Below is a small trained network, with its code and all its weights. Each question gives an input and a target symbol and asks what happens when units are switched off, that is, made to give their printed mean instead of their output.

import numpy as np


def w(rows, s, z=0):
    codes = np.array(rows[::2]) - 128.0
    scale = np.full(codes.shape[1], s)
    scale[-1] = z or s
    return codes * scale


def norm(h):
    return h / np.sqrt((h * h).mean(-1, keepdims=True) + 1e-5)


def f(y):
    return np.maximum(y, 0)


def softmax(a):
    e = np.exp(a - a.max(-1, keepdims=True))
    return e / e.sum(-1, keepdims=True)


def log_softmax(a):
    a = a - a.max(-1, keepdims=True)
    return a - np.log(np.exp(a).sum(-1, keepdims=True))


def net(x, mask):
    ids = ['βγδηλμξπστφψω'.index(c) for c in x.split()]
    T = len(ids)
    res = E[ids] + P[:T]
    r = norm(res)
    for j in range(3):
        rows = slice(2 * j, 2 * j + 2)
        q, k, v = (r @ M[0][rows].T for M in (Q, K, V))
        z = softmax(np.where(np.tri(T) > 0, q @ k.T / 2**0.5, -1e9)) @ v
        o = O[0][rows]
        res = res + np.where(mask[j], z, o[:, -1]) @ o[:, :-1]
    y = f(norm(res) @ A[0][:, :-1].T + A[0][:, -1])
    res = res + np.where(mask[3:19], y, B[0][:, -1]) @ B[0][:, :-1]
    return log_softmax(norm(res)[-1] @ U[:, :-1].T + U[:, -1])


Q, K, V, O, A, B = {}, {}, {}, {}, {}, {}
E = w([
[142,176,180,94],'β',
[165,9,101,215],'γ',
[193,157,229,180],'δ',
[110,4,31,154],'η',
[154,193,206,131],'λ',
[195,151,235,182],'μ',
[98,185,95,166],'ξ',
[2,171,12,35],'π',
[97,58,95,11],'σ',
[139,186,253,91],'τ',
[134,146,24,241],'φ',
[110,87,26,58],'ψ',
[19,87,164,173],'ω',
],0.011)
P = w([
[142,253,206,129],'0',
[160,183,241,215],'1',
[125,137,174,182],'2',
[134,149,165,189],'3',
[128,71,130,205],'4',
[126,63,129,142],'5',
[116,113,167,113],'6',
[113,121,122,117],'7',
[130,150,138,132],'8',
[144,89,133,179],'9',
[96,103,123,131],'10',
],0.0037)
Q[0] = w([
[176,61,90,2],'H1',
[120,197,138,137],'H1',
[148,136,142,56],'H2',
[162,146,74,77],'H2',
[203,152,123,165],'H3',
[74,137,115,133],'H3',
],0.0096)
K[0] = w([
[255,147,136,183],'H1',
[166,98,127,174],'H1',
[69,68,246,153],'H2',
[166,105,190,131],'H2',
[136,195,67,79],'H3',
[62,49,203,107],'H3',
],0.0071)
V[0] = w([
[62,90,196,210],'H1',
[153,193,10,161],'H1',
[30,174,142,25],'H2',
[66,218,86,220],'H2',
[36,127,121,109],'H3',
[202,176,64,115],'H3',
],0.011)
O[0] = w([
[74,186,149,221,254],'H1',
[122,229,83,94,58],'H1',
[42,58,110,90,113],'H2',
[69,169,45,163,236],'H2',
[27,46,113,173,135],'H3',
[167,194,14,2,51],'H3',
],0.0085,0.0037)
A[0] = w([
[218,111,121,144,69],'N1',
[41,165,204,94,156],'N2',
[113,119,51,158,220],'N3',
[206,31,163,150,132],'N4',
[74,180,195,94,236],'N5',
[96,162,132,220,169],'N6',
[126,138,224,88,160],'N7',
[164,181,63,143,213],'N8',
[196,83,112,1,251],'N9',
[97,99,115,198,71],'N10',
[53,176,153,127,197],'N11',
[217,109,132,102,176],'N12',
[170,127,196,149,186],'N13',
[167,152,203,128,158],'N14',
[161,52,31,115,254],'N15',
[177,71,112,148,21],'N16',
],0.0086,0.003)
B[0] = w([
[145,195,163,127,147],'N1',
[178,35,112,127,201],'N2',
[154,157,208,88,196],'N3',
[154,129,133,50,191],'N4',
[184,96,24,156,212],'N5',
[30,116,66,114,255],'N6',
[153,73,100,183,187],'N7',
[68,149,175,89,185],'N8',
[135,244,168,30,158],'N9',
[85,241,108,94,190],'N10',
[130,2,122,143,206],'N11',
[129,134,170,95,153],'N12',
[137,68,123,67,208],'N13',
[160,106,99,93,192],'N14',
[172,169,166,75,180],'N15',
[193,113,119,159,139],'N16',
],0.0059,0.0068)
U = w([
[106,114,157,92,3],'β',
[145,147,133,168,202],'γ',
[138,131,142,160,74],'δ',
[111,145,160,126,45],'η',
[165,106,67,155,24],'λ',
[156,138,174,162,227],'μ',
[104,150,44,147,88],'ξ',
[62,71,33,75,77],'π',
[94,67,185,60,107],'σ',
[120,62,153,147,166],'τ',
[159,179,2,141,240],'φ',
[94,142,144,13,206],'ψ',
[21,71,206,239,100],'ω',
],0.0079,0.003)

Each question gives the input, a string of symbols that net reads in full, and the target symbol t.
The units are the heads (2 rows each of Q, K, V and O) and the neurons (one row each of A and B). Each row of codes is followed by its name. A weight is (code - 128) times the scale printed after its matrix; where a second scale follows, it is the last column's (O, A, B and U).
mask holds one flag per unit, heads first, then neurons. A switched-off unit (its flag False) gives its mean, the last column of its rows in O or B, instead of its output. The means were averaged over made-up inputs and are rounded, as every weight is.
A unit's drop is (log p(t) with every unit on - log p(t) with that unit switched off) / (log p(t) with every unit on - log p(t) with every unit switched off).
The circuit of an input: a set's keep is (log p(t) with only the set's units on - log p(t) with every unit switched off) / (log p(t) with every unit on - log p(t) with every unit switched off). Starting from the 12 units with the biggest drops (on a tie, the unit counted first), units are removed one at a time, each time the one whose removal leaves the highest keep (on an exact tie, the one counted first), for as long as the keep stays at least 0.8.
circuit, biggest first: the units of the circuit, biggest drop first
most important unit: the unit with the biggest drop
k most important neurons: the k neurons with the biggest drops, biggest first
which heads matter: for each layer, one digit per head in row order, 1 if its drop is at least 0.15 and else 0, layers parted by /
drop of u: that unit's drop, to one decimal
input μ ω η ψ, target ω: circuit, biggest first : [H3; H1]
input τ τ φ μ η, target φ: most important unit : H2
input μ δ τ γ ω γ η, target ω: which heads matter : 100
input ψ ψ μ γ μ, target ψ: circuit, biggest first : [H1; N9]
input ω δ φ ω γ σ δ π τ σ ψ, target ω: which heads matter : 101
input γ ψ π γ, target ψ: which heads matter : 100
input δ ψ β η μ β ξ ω π λ ψ, target ψ: 3 most important neurons : [N15; N10; N11]
input π ψ β δ, target ψ: which heads matter : 101
input γ ω τ σ δ π ξ ω μ π, target ω: which heads matter : 001
input π π σ η δ φ π π γ, target π: which heads matter : 111
input η δ φ β, target φ: which heads matter : 000
input ξ τ τ ψ, target ψ: which heads matter : 000
input ψ ψ μ, target ψ: which heads matter : 100
input ω ξ ξ ω μ μ ω τ, target ω: circuit, biggest first : [H1]
input σ ψ λ, target ψ: drop of H1 : 1.0
input λ ω μ η, target ω: drop of H3 : 0.1
input φ λ δ, target φ: drop of H3 : 0.2
